Below are the code and all the weights of a small trained network. Each question names an input and a class and asks about switching units off, where a switched-off unit gives its printed mean instead of its output.

import numpy as np


def w(rows, s, z=0):
    codes = np.array(rows[::2]) - 128.0
    scale = np.full(codes.shape[1], s)
    scale[-1] = z or s
    return codes * scale


def norm(h):
    return h / np.sqrt((h * h).mean(-1, keepdims=True) + 1e-5)


def f(y):
    return y / 2 * (1 + np.tanh(0.7978845608 * (y + 0.044715 * y**3)))


def log_softmax(a):
    a = a - a.max(-1, keepdims=True)
    return a - np.log(np.exp(a).sum(-1, keepdims=True))


def net(x, mask):
    res = np.array(x, float).reshape(1, 4) / 4 @ E
    u = 0
    for l in range(2):
        y = f(norm(res) @ A[l][:, :-1].T + A[l][:, -1])
        res = res + np.where(mask[u : u + 8], y, B[l][:, -1]) @ B[l][:, :-1]
        u += 8
    return log_softmax(norm(res)[-1] @ U[:, :-1].T + U[:, -1])


A, B = {}, {}
E = w([
[68,82,179,173,95,70,105,136,228,183],'x0',
[125,133,145,115,135,123,116,117,134,125],'x1',
[7,137,97,116,187,29,133,177,129,133],'x2',
[137,128,141,134,140,128,130,137,125,129],'x3',
],0.014)
A[0] = w([
[145,89,78,169,56,121,190,191,70,154,133],'0.n1',
[152,148,160,127,101,250,134,93,71,14,152],'0.n2',
[149,155,196,134,157,143,160,168,132,117,108],'0.n3',
[120,92,156,154,98,194,99,147,201,125,6],'0.n4',
[169,88,185,219,48,165,82,91,185,153,51],'0.n5',
[105,79,167,184,78,93,128,117,211,180,163],'0.n6',
[57,160,73,84,204,107,135,182,37,1,2],'0.n7',
[124,161,133,36,106,140,148,89,163,170,110],'0.n8',
],0.0073,0.005)
B[0] = w([
[149,172,159,77,112,126,113,120,127,116,140],'0.n1',
[136,100,101,135,94,74,85,185,138,74,249],'0.n2',
[122,134,115,61,109,126,101,120,132,126,128],'0.n3',
[130,135,125,98,154,123,184,140,157,183,154],'0.n4',
[121,137,164,48,132,198,128,67,149,212,227],'0.n5',
[136,115,179,143,97,159,194,146,154,92,255],'0.n6',
[99,160,146,90,127,188,143,78,113,251,242],'0.n7',
[158,113,115,106,148,138,115,148,107,140,129],'0.n8',
],0.011,0.0082)
A[1] = w([
[143,176,72,179,176,129,141,115,114,168,111],'1.n1',
[125,120,141,144,128,114,107,115,149,160,4],'1.n2',
[232,124,90,104,101,138,22,134,111,12,109],'1.n3',
[107,128,158,185,121,74,191,166,141,81,67],'1.n4',
[128,175,89,110,214,135,167,103,97,145,15],'1.n5',
[90,164,132,111,148,129,164,140,145,133,166],'1.n6',
[52,108,142,207,132,45,146,151,162,79,9],'1.n7',
[55,103,130,194,131,84,149,166,159,88,18],'1.n8',
],0.011,0.0039)
B[1] = w([
[96,189,168,122,192,124,136,98,167,179,147],'1.n1',
[153,121,155,128,6,120,134,97,133,90,125],'1.n2',
[56,179,101,183,235,28,233,149,152,16,249],'1.n3',
[154,190,60,151,157,60,45,168,73,132,167],'1.n4',
[73,127,109,83,64,209,73,39,96,249,171],'1.n5',
[201,114,14,148,111,152,101,95,70,127,182],'1.n6',
[219,2,100,228,97,36,2,175,35,69,187],'1.n7',
[223,74,140,207,130,121,4,210,33,86,177],'1.n8',
],0.0078,0.011)
U = w([
[139,187,103,126,170,103,218,144,151,3,252],'0',
[65,190,79,84,135,180,110,102,67,237,74],'1',
[157,103,224,106,57,220,182,117,230,154,156],'2',
[147,59,135,205,93,82,40,192,92,134,34],'3',
],0.015,0.0015)

Each question gives the input, the list of numbers given to net, and the class t.
The units are the neurons (one row each of A and B). Each row of codes is followed by its name. A weight is (code - 128) times the scale printed after its matrix; where a second scale follows, it is the last column's (A, B and U).
mask holds one flag per neuron, layer by layer. A switched-off neuron (its flag False) gives its mean, the last column of its row in B, instead of its output. The means were averaged over made-up inputs and are rounded, as every weight is.
A unit's drop is (log p(t) with every unit on - log p(t) with that unit switched off) / (log p(t) with every unit on - log p(t) with every unit switched off).
most important unit: the unit with the biggest drop
k most important neurons: the k neurons with the biggest drops, biggest first
top k neurons in layer l: the k neurons of layer l with the biggest drops, biggest first
drop of u: that unit's drop, to one decimal
input [-2,-4,-8,2], class 0: most important unit => 1.n3
input [0,-6,-7,-5], class 0: 3 most important neurons => [0.n7; 0.n2; 1.n3]
input [5,3,0,-8], class 2: 2 most important neurons => [0.n5; 0.n2]
input [0,0,5,7], class 1: 2 most important neurons => [0.n7; 0.n2]
input [0,-8,-4,0], class 0: 3 most important neurons => [0.n7; 0.n2; 1.n3]
input [6,2,0,7], class 2: 2 most important neurons => [0.n5; 0.n2]
input [7,7,0,-3], class 2: top 2 neurons in layer 0 => [0.n5; 0.n2]
input [0,7,1,3], class 1: top 2 neurons in layer 0 => [0.n2; 0.n6]
input [-2,3,-5,8], class 0: drop of 0.n6 => 0.0
input [-2,3,-7,0], class 0: drop of 1.n3 => 0.1
input [-8,-5,3,-8], class 1: drop of 0.n7 => 1.1
input [0,8,0,0], class 0: drop of 0.n7 => 3.4
